Below are the code and all the weights of a small trained network. Each question names an input and a class and asks about switching units off, where a switched-off unit gives its printed mean instead of its output.

import numpy as np


def w(rows, s, z=0):
    codes = np.array(rows[::2]) - 128.0
    scale = np.full(codes.shape[1], s)
    scale[-1] = z or s
    return codes * scale


def f(y):
    return np.maximum(y, 0)


def log_softmax(a):
    a = a - a.max(-1, keepdims=True)
    return a - np.log(np.exp(a).sum(-1, keepdims=True))


def net(x, mask):
    res = np.array(x, float).reshape(1, 6) / 4 @ E
    y = f(res @ A[0][:, :-1].T + A[0][:, -1])
    res = res + np.where(mask, y, B[0][:, -1]) @ B[0][:, :-1]
    return log_softmax(res[-1] @ U[:, :-1].T + U[:, -1])


A, B = {}, {}
E = w([
[194,162,169,108,193,60,160,143,122,77,176],'x0',
[142,161,128,211,211,104,7,99,173,106,167],'x1',
[83,107,180,150,136,2,61,169,228,203,97],'x2',
[74,23,125,64,129,117,82,126,130,96,38],'x3',
[185,97,212,217,174,155,159,190,77,181,225],'x4',
[67,58,63,69,121,69,116,154,106,107,224],'x5',
],0.0065)
A[0] = w([
[101,124,30,99,98,240,129,114,92,145,109,177],'neuron 0',
[74,99,193,178,101,214,154,109,148,181,82,70],'neuron 1',
[69,80,68,79,127,77,112,131,145,100,77,253],'neuron 2',
[123,96,56,51,40,171,183,140,38,89,94,131],'neuron 3',
[120,72,128,88,152,98,210,202,88,157,173,244],'neuron 4',
[115,98,104,173,197,206,73,86,83,110,130,124],'neuron 5',
[141,188,87,173,157,206,133,50,164,93,115,96],'neuron 6',
[149,53,179,131,76,129,171,213,65,200,99,163],'neuron 7',
[233,140,127,133,142,243,129,162,30,87,138,143],'neuron 8',
[112,169,2,109,72,181,167,94,85,137,163,170],'neuron 9',
[54,22,78,117,120,105,73,170,115,106,184,217],'neuron 10',
],0.0067,0.0027)
B[0] = w([
[178,136,185,153,202,159,127,126,74,132,176,226],'neuron 0',
[211,219,231,218,217,202,110,142,50,108,206,194],'neuron 1',
[117,56,98,81,79,119,165,80,143,78,93,247],'neuron 2',
[166,184,228,227,194,240,177,122,49,105,191,236],'neuron 3',
[139,113,191,150,202,201,202,116,97,56,185,225],'neuron 4',
[79,60,111,89,137,181,236,50,147,2,90,192],'neuron 5',
[138,77,189,130,188,198,203,108,44,60,208,204],'neuron 6',
[160,103,210,152,180,227,248,96,88,58,198,222],'neuron 7',
[53,98,127,63,76,97,198,50,171,68,124,255],'neuron 8',
[176,141,234,197,211,219,189,138,64,59,207,223],'neuron 9',
[85,44,80,47,87,138,166,57,131,16,129,238],'neuron 10',
],0.0067,0.0069)
U = w([
[31,76,71,25,67,102,169,82,195,87,66,150],'0',
[211,144,222,201,187,172,157,173,35,120,233,208],'1',
[119,182,133,235,144,1,17,213,224,247,112,1],'2',
],0.0069,0.003)

Each question gives the input, the list of numbers given to net, and the class t.
The units are the neurons (one row each of A and B). Each row of codes is followed by its name. A weight is (code - 128) times the scale printed after its matrix; where a second scale follows, it is the last column's (A, B and U).
mask holds one flag per neuron, in row order. A switched-off neuron (its flag False) gives its mean, the last column of its row in B, instead of its output. The means were averaged over made-up inputs and are rounded, as every weight is.
A unit's drop is (log p(t) with every unit on - log p(t) with that unit switched off) / (log p(t) with every unit on - log p(t) with every unit switched off).
The circuit of an input: a set's keep is (log p(t) with only the set's units on - log p(t) with every unit switched off) / (log p(t) with every unit on - log p(t) with every unit switched off). Starting from all 11 units, units are removed one at a time, each time the one whose removal leaves the highest keep (on an exact tie, the one counted first), for as long as the keep stays at least 0.8.
units of the circuit, in order: the units of the circuit, biggest drop first
unit that matters most: the unit with the biggest drop
k most important neurons: the k neurons with the biggest drops, biggest first
drop of u: that unit's drop, to one decimal
input [1,-3,5,-1,3,7], class 0: units of the circuit, in order => [neuron 10; neuron 3]
input [-6,-2,-5,7,-6,4], class 1: unit that matters most => neuron 3
input [-8,3,6,-1,3,2], class 0: units of the circuit, in order => [neuron 3; neuron 9]
input [4,5,-8,6,4,1], class 0: units of the circuit, in order => [neuron 8; neuron 5; neuron 1]
input [-1,7,-5,4,-3,-2], class 0: units of the circuit, in order => [neuron 3; neuron 5]
input [4,-8,8,-6,-5,-4], class 0: 4 most important neurons => [neuron 3; neuron 9; neuron 1; neuron 0]
input [-6,8,8,-7,-2,-7], class 2: drop of neuron 3 => 0.3
input [-2,3,5,8,7,3], class 0: drop of neuron 3 => 0.1
input [3,8,-6,2,-3,-4], class 0: 2 most important neurons => [neuron 3; neuron 5]
input [-7,-7,-4,8,-2,-4], class 1: drop of neuron 3 => 0.0
